Below is a small trained network, with its code and all its weights. Each question gives an input and a class and asks what happens when units are switched off, that is, made to give their printed mean instead of their output.

import numpy as np


def w(rows, s, z=0):
    codes = np.array(rows[::2]) - 128.0
    scale = np.full(codes.shape[1], s)
    scale[-1] = z or s
    return codes * scale


def f(y):
    return np.maximum(y, 0)


def log_softmax(a):
    a = a - a.max(-1, keepdims=True)
    return a - np.log(np.exp(a).sum(-1, keepdims=True))


def net(x, mask):
    res = np.array(x, float).reshape(1, 4) / 4 @ E
    y = f(res @ A[0][:, :-1].T + A[0][:, -1])
    res = res + np.where(mask, y, B[0][:, -1]) @ B[0][:, :-1]
    return log_softmax(res[-1] @ U[:, :-1].T + U[:, -1])


A, B = {}, {}
E = w([
[118,104,124,1,129,166,211,213,124,114,94],'x0',
[190,138,46,130,45,176,180,50,136,42,95],'x1',
[144,149,226,101,188,122,207,44,75,57,205],'x2',
[215,117,87,147,227,156,99,171,203,58,140],'x3',
],0.0053)
A[0] = w([
[103,135,141,121,64,131,145,97,112,156,127,112],'N0',
[179,128,86,147,219,150,109,165,162,82,129,108],'N1',
[176,129,87,142,211,143,115,161,166,78,134,109],'N2',
[130,126,129,190,129,118,89,86,136,134,129,131],'N3',
[132,131,138,201,122,120,80,74,129,138,135,119],'N4',
[104,130,175,125,181,115,105,171,126,168,145,106],'N5',
[129,126,124,16,118,135,172,196,127,114,113,113],'N6',
[151,125,110,134,167,135,121,143,144,105,127,149],'N7',
[81,130,217,134,227,106,92,213,113,192,155,114],'N8',
[130,128,122,133,136,118,141,124,139,128,128,254],'N9',
[135,134,134,230,136,111,61,59,133,130,139,108],'N10',
[121,113,18,157,72,130,60,219,152,199,76,112],'N11',
[126,124,110,38,122,137,166,187,133,114,113,119],'N12',
[155,129,48,128,62,136,168,76,124,52,121,104],'N13',
[162,127,102,141,187,138,116,158,158,89,133,122],'N14',
[74,132,182,109,16,132,148,94,99,204,121,114],'N15',
[126,129,127,75,132,129,155,167,131,118,119,133],'N16',
[145,121,255,99,227,127,202,25,100,58,164,105],'N17',
[154,134,49,122,63,140,165,76,131,52,126,109],'N18',
[127,125,129,65,130,128,158,165,128,120,112,105],'N19',
],0.0091,0.0073)
B[0] = w([
[106,117,147,110,120,90,141,108,119,145,120,169],'N0',
[89,122,146,112,90,71,165,100,97,147,120,192],'N1',
[88,125,147,111,98,73,156,99,99,150,122,189],'N2',
[134,125,136,142,169,146,160,131,129,130,162,174],'N3',
[136,120,136,144,174,139,180,127,133,136,169,179],'N4',
[152,119,112,125,114,130,131,92,164,156,78,175],'N5',
[135,126,137,184,185,129,174,110,134,140,182,217],'N6',
[112,123,151,102,116,120,126,122,103,129,128,170],'N7',
[174,116,111,110,104,155,118,57,182,177,49,225],'N8',
[164,114,188,4,157,235,36,141,58,92,213,238],'N9',
[135,121,134,171,189,143,198,124,138,145,171,194],'N10',
[125,163,54,137,70,115,115,190,169,112,201,254],'N11',
[136,126,138,170,174,142,165,116,130,140,176,206],'N12',
[157,117,124,119,125,136,108,92,181,185,68,192],'N13',
[100,123,146,112,104,93,144,109,102,139,125,177],'N14',
[96,115,153,86,98,61,163,95,89,137,142,212],'N15',
[132,126,140,149,158,144,144,118,125,134,162,181],'N16',
[114,155,38,148,60,110,107,211,170,127,183,243],'N17',
[156,117,122,119,124,144,108,90,175,181,67,193],'N18',
[134,129,126,167,158,124,160,122,135,139,152,173],'N19',
],0.019,0.0083)
U = w([
[116,190,53,146,71,118,92,222,169,105,163,93],'0',
[203,98,132,114,129,168,94,73,190,171,37,115],'1',
[137,118,162,211,254,157,208,127,112,124,174,112],'2',
[42,105,179,77,85,17,152,99,41,132,113,122],'3',
[158,122,177,61,165,220,23,158,54,65,136,252],'4',
[109,139,141,190,152,110,116,148,117,84,62,71],'5',
],0.0084,0.0031)

Each question gives the input, the list of numbers given to net, and the class t.
The units are the neurons (one row each of A and B). Each row of codes is followed by its name. A weight is (code - 128) times the scale printed after its matrix; where a second scale follows, it is the last column's (A, B and U).
mask holds one flag per neuron, in row order. A switched-off neuron (its flag False) gives its mean, the last column of its row in B, instead of its output. The means were averaged over made-up inputs and are rounded, as every weight is.
A unit's drop is (log p(t) with every unit on - log p(t) with that unit switched off) / (log p(t) with every unit on - log p(t) with every unit switched off).
The circuit of an input: a set's keep is (log p(t) with only the set's units on - log p(t) with every unit switched off) / (log p(t) with every unit on - log p(t) with every unit switched off). Starting from the 12 units with the biggest drops (on a tie, the unit counted first), units are removed one at a time, each time the one whose removal leaves the highest keep (on an exact tie, the one counted first), for as long as the keep stays at least 0.8.
units of the circuit, in order: the units of the circuit, biggest drop first
unit that matters most: the unit with the biggest drop
top k neurons: the k neurons with the biggest drops, biggest first
drop of u: that unit's drop, to one decimal
input [-8,-6,-5,-6], class 2: units of the circuit, in order -> (N10)
input [-8,-1,-5,-2], class 2: top 2 neurons -> (N10, N17)
input [-8,4,-7,-2], class 2: top 2 neurons -> (N10, N17)
input [-3,3,7,-7], class 0: top 4 neurons -> (N17, N1, N2, N14)
input [8,-3,-5,-8], class 2: top 2 neurons -> (N6, N12)
input [1,4,-4,-5], class 3: top 4 neurons -> (N17, N15, N8, N0)
input [-8,4,-2,7], class 2: top 3 neurons -> (N10, N4, N3)
input [-3,6,6,-5], class 0: top 3 neurons -> (N17, N8, N5)
input [-8,-7,-7,-7], class 2: top 3 neurons -> (N10, N17, N4)
input [-1,-7,8,8], class 0: top 2 neurons -> (N17, N15)
input [8,8,3,8], class 1: top 2 neurons -> (N18, N13)
input [-8,0,8,4], class 0: top 2 neurons -> (N17, N6)
input [-6,8,7,-7], class 1: top 3 neurons -> (N13, N18, N11)
input [-3,4,-3,-7], class 3: units of the circuit, in order -> (N15)
input [8,5,8,-2], class 0: top 2 neurons -> (N17, N10)
input [-5,5,0,7], class 3: top 3 neurons -> (N1, N2, N8)
input [1,4,8,-3], class 0: drop of N17 -> 1.7
input [5,-1,6,8], class 3: drop of N8 -> 0.0
input [-3,4,5,6], class 3: drop of N1 -> 0.6
input [-3,-3,-2,-1], class 4: unit that matters most -> N17
input [-5,7,3,1], class 1: drop of N13 -> 0.4
